Below are the code and all the weights of a small trained network. Each question names an input and a target symbol and asks about switching units off, where a switched-off unit gives its printed mean instead of its output.

import numpy as np


def w(rows, s, z=0):
    codes = np.array(rows[::2]) - 128.0
    scale = np.full(codes.shape[1], s)
    scale[-1] = z or s
    return codes * scale


def norm(h):
    return h / np.sqrt((h * h).mean(-1, keepdims=True) + 1e-5)


def f(y):
    return np.maximum(y, 0)


def softmax(a):
    e = np.exp(a - a.max(-1, keepdims=True))
    return e / e.sum(-1, keepdims=True)


def log_softmax(a):
    a = a - a.max(-1, keepdims=True)
    return a - np.log(np.exp(a).sum(-1, keepdims=True))


def net(x, mask):
    ids = ['ΔΦβγεθλμστω'.index(c) for c in x.split()]
    T = len(ids)
    res = E[ids] + P[:T]
    u = 0
    for l in range(2):
        q, k, v = (norm(res) @ M[l].T for M in (Q, K, V))
        z = softmax(np.where(np.tri(T) > 0, q @ k.T / 3**0.5, -1e9)) @ v
        res = res + np.where(mask[u], z, O[l][:, -1]) @ O[l][:, :-1]
        u += 1
        y = f(norm(res) @ A[l][:, :-1].T + A[l][:, -1])
        res = res + np.where(mask[u : u + 4], y, B[l][:, -1]) @ B[l][:, :-1]
        u += 4
    return log_softmax(norm(res)[-1] @ U[:, :-1].T + U[:, -1])


Q, K, V, O, A, B = {}, {}, {}, {}, {}, {}
E = w([
[136,60,124,106,103,139,79,75,36,50,119],'Δ',
[125,166,16,213,164,92,135,63,143,184,153],'Φ',
[180,105,80,138,189,104,130,101,66,153,51],'β',
[137,123,98,101,130,101,147,218,140,226,146],'γ',
[63,141,33,129,170,224,152,56,108,105,201],'ε',
[128,154,106,179,131,34,106,122,61,111,54],'θ',
[155,113,104,233,105,206,111,176,172,94,149],'λ',
[158,131,242,119,93,143,161,144,63,212,97],'μ',
[51,199,115,122,33,135,142,165,143,135,103],'σ',
[82,46,154,176,98,160,154,121,251,84,117],'τ',
[155,158,62,68,23,76,96,120,159,138,128],'ω',
],0.02)
P = w([
[94,117,116,106,27,145,5,87,168,228,69],'0',
[161,254,114,99,39,101,144,73,178,53,72],'1',
[93,81,98,148,63,138,51,100,135,207,99],'2',
[144,239,111,93,111,83,173,125,167,27,102],'3',
[126,58,115,158,86,159,91,129,117,198,97],'4',
[124,212,120,94,160,77,197,165,134,25,134],'5',
[127,28,125,187,108,159,121,137,82,169,109],'6',
[115,206,143,92,191,64,224,199,111,35,137],'7',
[127,28,123,191,138,172,148,177,68,180,86],'8',
[94,186,168,102,223,51,230,245,101,51,139],'9',
[131,33,174,199,142,168,174,182,66,196,97],'10',
],0.0096)
Q[0] = w([
[148,33,150,113,125,132,110,117,107,117,142],'0.h0',
[107,69,52,252,82,194,114,194,28,198,97],'0.h0',
[153,130,183,158,61,222,120,132,111,172,117],'0.h0',
],0.032)
K[0] = w([
[181,56,122,116,150,126,107,117,128,91,157],'0.h0',
[98,72,166,252,177,146,168,194,172,85,115],'0.h0',
[153,117,174,125,116,197,181,146,161,153,168],'0.h0',
],0.037)
V[0] = w([
[37,2,173,138,152,18,200,97,241,86,84],'0.h0',
[216,131,146,240,114,207,56,186,192,90,106],'0.h0',
[75,48,151,55,166,131,216,111,239,119,37],'0.h0',
],0.014)
O[0] = w([
[80,242,129,88,37,169,138,81,181,238,57,96],'0.h0',
[40,138,67,193,85,72,28,204,45,170,99,254],'0.h0',
[42,91,136,73,80,93,82,56,255,162,25,74],'0.h0',
],0.0072,0.0098)
A[0] = w([
[145,47,115,144,167,218,79,160,172,253,183,52],'0.n0',
[140,74,138,149,67,201,116,204,196,146,198,100],'0.n1',
[221,67,100,137,100,174,113,162,164,226,137,149],'0.n2',
[83,161,88,174,129,185,128,112,165,136,153,254],'0.n3',
],0.026,0.0052)
B[0] = w([
[118,145,38,14,109,252,166,76,118,146,113,226],'0.n0',
[142,104,112,187,76,90,216,153,70,91,171,214],'0.n1',
[95,155,161,131,186,37,79,74,131,103,101,252],'0.n2',
[97,113,171,177,152,105,73,159,182,54,127,172],'0.n3',
],0.017,0.016)
Q[1] = w([
[181,185,160,83,118,87,97,143,252,100,187],'1.h0',
[188,169,190,91,129,171,167,57,138,132,90],'1.h0',
[181,145,113,78,172,29,169,237,124,96,115],'1.h0',
],0.032)
K[1] = w([
[123,191,136,121,95,120,163,147,246,84,168],'1.h0',
[182,142,207,94,147,157,185,77,145,121,87],'1.h0',
[141,173,98,102,179,92,189,254,113,105,144],'1.h0',
],0.037)
V[1] = w([
[186,140,88,154,116,167,111,43,179,231,149],'1.h0',
[70,146,32,50,200,93,149,249,108,104,142],'1.h0',
[65,166,136,125,132,148,108,33,47,137,130],'1.h0',
],0.016)
O[1] = w([
[115,126,96,252,101,117,92,98,37,80,119,6],'1.h0',
[126,182,121,54,179,78,221,140,154,149,126,249],'1.h0',
[130,139,196,175,171,158,125,128,132,87,79,178],'1.h0',
],0.011,0.016)
A[1] = w([
[107,89,57,131,143,167,88,172,73,254,195,37],'1.n0',
[118,175,131,116,86,190,166,120,154,56,119,20],'1.n1',
[214,103,98,180,155,124,127,133,122,194,99,2],'1.n2',
[160,171,133,172,85,144,165,145,203,112,153,85],'1.n3',
],0.038,0.0035)
B[1] = w([
[103,46,32,111,209,53,80,253,13,214,57,250],'1.n0',
[143,147,110,191,60,102,83,202,141,200,216,209],'1.n1',
[154,184,83,109,129,195,211,189,199,116,52,160],'1.n2',
[69,110,131,139,177,175,134,44,53,100,41,189],'1.n3',
],0.017,0.014)
U = w([
[191,129,102,139,74,130,118,166,132,145,220,252],'Δ',
[149,96,95,158,251,147,120,28,117,154,94,57],'Φ',
[184,156,69,120,106,159,178,192,173,72,87,142],'β',
[141,150,128,115,119,3,163,146,157,72,157,136],'γ',
[99,158,69,167,218,140,103,135,175,120,210,49],'ε',
[147,236,193,150,121,124,151,147,33,180,136,68],'θ',
[129,62,61,110,165,89,115,187,77,207,106,73],'λ',
[182,54,188,58,101,197,118,119,63,147,134,207],'μ',
[65,141,153,100,68,130,105,121,161,190,94,199],'σ',
[97,59,135,169,77,125,230,132,80,110,131,108],'τ',
[124,160,26,54,61,146,139,88,53,108,170,106],'ω',
],0.007,0.0033)

Each question gives the input, a string of symbols that net reads in full, and the target symbol t.
The units are the heads (3 rows each of Q, K, V and O) and the neurons (one row each of A and B). Each row of codes is followed by its name. A weight is (code - 128) times the scale printed after its matrix; where a second scale follows, it is the last column's (O, A, B and U).
mask holds one flag per unit, layer by layer, with each layer's heads first. A switched-off unit (its flag False) gives its mean, the last column of its rows in O or B, instead of its output. The means were averaged over made-up inputs and are rounded, as every weight is.
A unit's drop is (log p(t) with every unit on - log p(t) with that unit switched off) / (log p(t) with every unit on - log p(t) with every unit switched off).
The circuit of an input: a set's keep is (log p(t) with only the set's units on - log p(t) with every unit switched off) / (log p(t) with every unit on - log p(t) with every unit switched off). Starting from all 10 units, units are removed one at a time, each time the one whose removal leaves the highest keep (on an exact tie, the one counted first), for as long as the keep stays at least 0.8.
circuit, biggest first: the units of the circuit, biggest drop first
unit that matters most: the unit with the biggest drop
k most important neurons: the k neurons with the biggest drops, biggest first
k most important neurons of layer l: the k neurons of layer l with the biggest drops, biggest first
input ω Δ ε γ ω β, target β: unit that matters most : 0.n0
input γ σ σ ε, target ε: 2 most important neurons : (0.n3 1.n0)
input β θ β γ θ γ β, target Φ: circuit, biggest first : (1.h0 1.n0 0.n1)
input θ γ γ β θ, target β: 3 most important neurons : (0.n2 1.n2 0.n0)
input τ σ β β, target β: 2 most important neurons : (0.n2 0.n0)
input τ γ β γ μ γ γ Φ, target Φ: 4 most important neurons : (1.n3 0.n0 0.n2 0.n1)
input γ β β β γ β μ Δ, target Δ: 3 most important neurons : (0.n2 1.n1 0.n1)
input Δ γ θ β γ Δ ω γ μ, target θ: 2 most important neurons : (0.n0 1.n0)
input β β β ω Δ ε θ γ γ τ, target τ: circuit, biggest first : (0.n1 1.n0)
input θ β ω, target γ: 2 most important neurons of layer 1 : (1.n0 1.n3)
input γ Φ γ β γ γ γ γ γ ω, target ω: 4 most important neurons : (0.n2 0.n0 1.n3 1.n0)
input θ ε β γ γ σ θ γ β Δ Δ, target μ: 4 most important neurons : (0.n0 1.n0 0.n2 0.n1)
input γ θ θ, target β: 2 most important neurons of layer 0 : (0.n2 0.n0)
input β θ τ θ γ θ γ Δ γ γ σ, target σ: circuit, biggest first : (0.h0)
input β λ θ μ β Δ, target Δ: 3 most important neurons : (0.n2 1.n0 1.n1)
input θ σ γ σ λ θ Φ μ, target μ: 3 most important neurons of layer 0 : (0.n0 0.n2 0.n1)
input μ θ γ γ ω σ Δ β Φ θ γ, target ω: 2 most important neurons of layer 1 : (1.n1 1.n0)
input γ λ ε Φ, target Φ: 4 most important neurons : (1.n3 0.n0 0.n2 0.n3)
input γ σ β Δ τ τ, target τ: 3 most important neurons of layer 1 : (1.n3 1.n0 1.n1)
input μ γ λ σ γ γ γ θ, target θ: 3 most important neurons of layer 1 : (1.n0 1.n1 1.n3)
input γ σ ω γ σ, target τ: unit that matters most : 0.n1
input γ ω β ε, target ε: 2 most important neurons of layer 0 : (0.n3 0.n0)
input θ Δ θ β ε, target Δ: 2 most important neurons : (1.n1 0.n3)
input γ θ γ β σ μ, target μ: 2 most important neurons : (0.n0 0.n1)
